Below is a small trained network, with its code and all its weights. Each question gives an input and a class and asks what happens when units are switched off, that is, made to give their printed mean instead of their output.

import numpy as np


def w(rows, s, z=0):
    codes = np.array(rows[::2]) - 128.0
    scale = np.full(codes.shape[1], s)
    scale[-1] = z or s
    return codes * scale


def f(y):
    return y / 2 * (1 + np.tanh(0.7978845608 * (y + 0.044715 * y**3)))


def log_softmax(a):
    a = a - a.max(-1, keepdims=True)
    return a - np.log(np.exp(a).sum(-1, keepdims=True))


def net(x, mask):
    res = np.array(x, float).reshape(1, 5) / 4 @ E
    y = f(res @ A[0][:, :-1].T + A[0][:, -1])
    res = res + np.where(mask, y, B[0][:, -1]) @ B[0][:, :-1]
    return log_softmax(res[-1] @ U[:, :-1].T + U[:, -1])


A, B = {}, {}
E = w([
[145,112,51,173,109,54,232,187,104,111],'x0',
[157,166,139,93,89,80,70,148,130,9],'x1',
[178,137,181,120,59,106,191,106,159,130],'x2',
[68,166,121,123,124,182,107,226,142,213],'x3',
[79,108,187,215,70,158,118,213,119,69],'x4',
],0.013)
A[0] = w([
[76,139,175,122,82,172,104,130,191,201,198],'neuron 1',
[131,130,131,140,89,160,142,79,106,89,147],'neuron 2',
[123,113,178,167,113,199,85,132,102,141,125],'neuron 3',
[134,109,92,177,138,105,132,118,95,113,111],'neuron 4',
[61,113,72,178,97,122,131,245,152,131,199],'neuron 5',
[154,139,107,128,162,162,159,85,86,224,189],'neuron 6',
[171,110,175,159,36,123,121,84,169,56,141],'neuron 7',
[160,101,71,141,121,62,136,117,124,115,238],'neuron 8',
[150,133,88,54,177,82,100,38,163,102,198],'neuron 9',
[173,162,171,125,110,133,113,143,153,53,253],'neuron 10',
],0.011,0.0056)
B[0] = w([
[77,148,187,84,98,201,144,114,169,192,229],'neuron 1',
[177,97,174,129,154,95,132,143,124,68,166],'neuron 2',
[81,159,220,147,220,171,107,236,152,138,190],'neuron 3',
[68,90,86,95,124,93,146,101,169,58,163],'neuron 4',
[76,212,40,180,76,127,168,162,109,138,252],'neuron 5',
[112,48,119,129,177,81,153,56,218,205,227],'neuron 6',
[203,40,206,163,131,190,169,121,74,94,238],'neuron 7',
[208,29,65,137,156,67,166,128,101,69,210],'neuron 8',
[254,195,73,24,160,100,104,14,70,154,245],'neuron 9',
[151,90,173,92,44,167,89,149,115,89,229],'neuron 10',
],0.0086,0.016)
U = w([
[195,128,83,99,200,60,121,73,105,124,110],'0',
[197,63,167,161,108,113,145,117,100,60,142],'1',
[182,141,148,87,101,158,8,105,140,107,168],'2',
[153,128,47,179,114,60,167,150,114,104,132],'3',
[131,185,127,149,70,136,156,142,114,164,72],'4',
[144,110,195,148,127,148,99,144,134,119,5],'5',
[72,141,122,172,159,155,47,182,104,92,136],'6',
[124,98,132,138,180,163,132,85,219,189,198],'7',
],0.013,0.0025)

Each question gives the input, the list of numbers given to net, and the class t.
The units are the neurons (one row each of A and B). Each row of codes is followed by its name. A weight is (code - 128) times the scale printed after its matrix; where a second scale follows, it is the last column's (A, B and U).
mask holds one flag per neuron, in row order. A switched-off neuron (its flag False) gives its mean, the last column of its row in B, instead of its output. The means were averaged over made-up inputs and are rounded, as every weight is.
A unit's drop is (log p(t) with every unit on - log p(t) with that unit switched off) / (log p(t) with every unit on - log p(t) with every unit switched off).
The circuit of an input: a set's keep is (log p(t) with only the set's units on - log p(t) with every unit switched off) / (log p(t) with every unit on - log p(t) with every unit switched off). Starting from all 10 units, units are removed one at a time, each time the one whose removal leaves the highest keep (on an exact tie, the one counted first), for as long as the keep stays at least 0.8.
units of the circuit, in order: the units of the circuit, biggest drop first
most important unit: the unit with the biggest drop
top k neurons: the k neurons with the biggest drops, biggest first
drop when u is switched off: that unit's drop, to one decimal
input [2,-2,-2,-3,1], class 3: units of the circuit, in order => neuron 9; neuron 7
input [6,-8,-3,5,1], class 3: most important unit => neuron 5
input [-1,0,-5,8,0], class 6: top 2 neurons => neuron 9; neuron 3
input [-1,7,0,4,7], class 6: units of the circuit, in order => neuron 5; neuron 3
input [-4,4,-1,4,-7], class 0: top 2 neurons => neuron 9; neuron 10
input [0,4,2,5,5], class 6: units of the circuit, in order => neuron 9; neuron 6
input [-8,4,0,-3,7], class 5: top 3 neurons => neuron 3; neuron 8; neuron 9
input [4,-6,-4,4,1], class 4: top 2 neurons => neuron 5; neuron 8
input [1,2,-1,1,1], class 3: top 2 neurons => neuron 1; neuron 3
input [1,-7,-2,7,6], class 4: top 2 neurons => neuron 5; neuron 1
input [4,2,2,2,7], class 4: top 4 neurons => neuron 5; neuron 8; neuron 6; neuron 10
input [-1,0,-3,7,3], class 6: top 2 neurons => neuron 3; neuron 9
input [4,6,-4,3,5], class 3: top 2 neurons => neuron 5; neuron 1
input [6,0,1,-1,7], class 3: units of the circuit, in order => neuron 5
input [-8,4,8,-2,2], class 1: top 2 neurons => neuron 7; neuron 2
input [-2,8,-7,6,-6], class 0: top 2 neurons => neuron 9; neuron 1
input [-2,6,-4,6,1], class 6: drop when neuron 9 is switched off => 0.1
input [-8,4,-2,4,8], class 6: drop when neuron 7 is switched off => 0.0
input [-8,3,5,-5,1], class 1: drop when neuron 2 is switched off => 0.4
input [-4,6,-3,8,-1], class 6: units of the circuit, in order => neuron 9
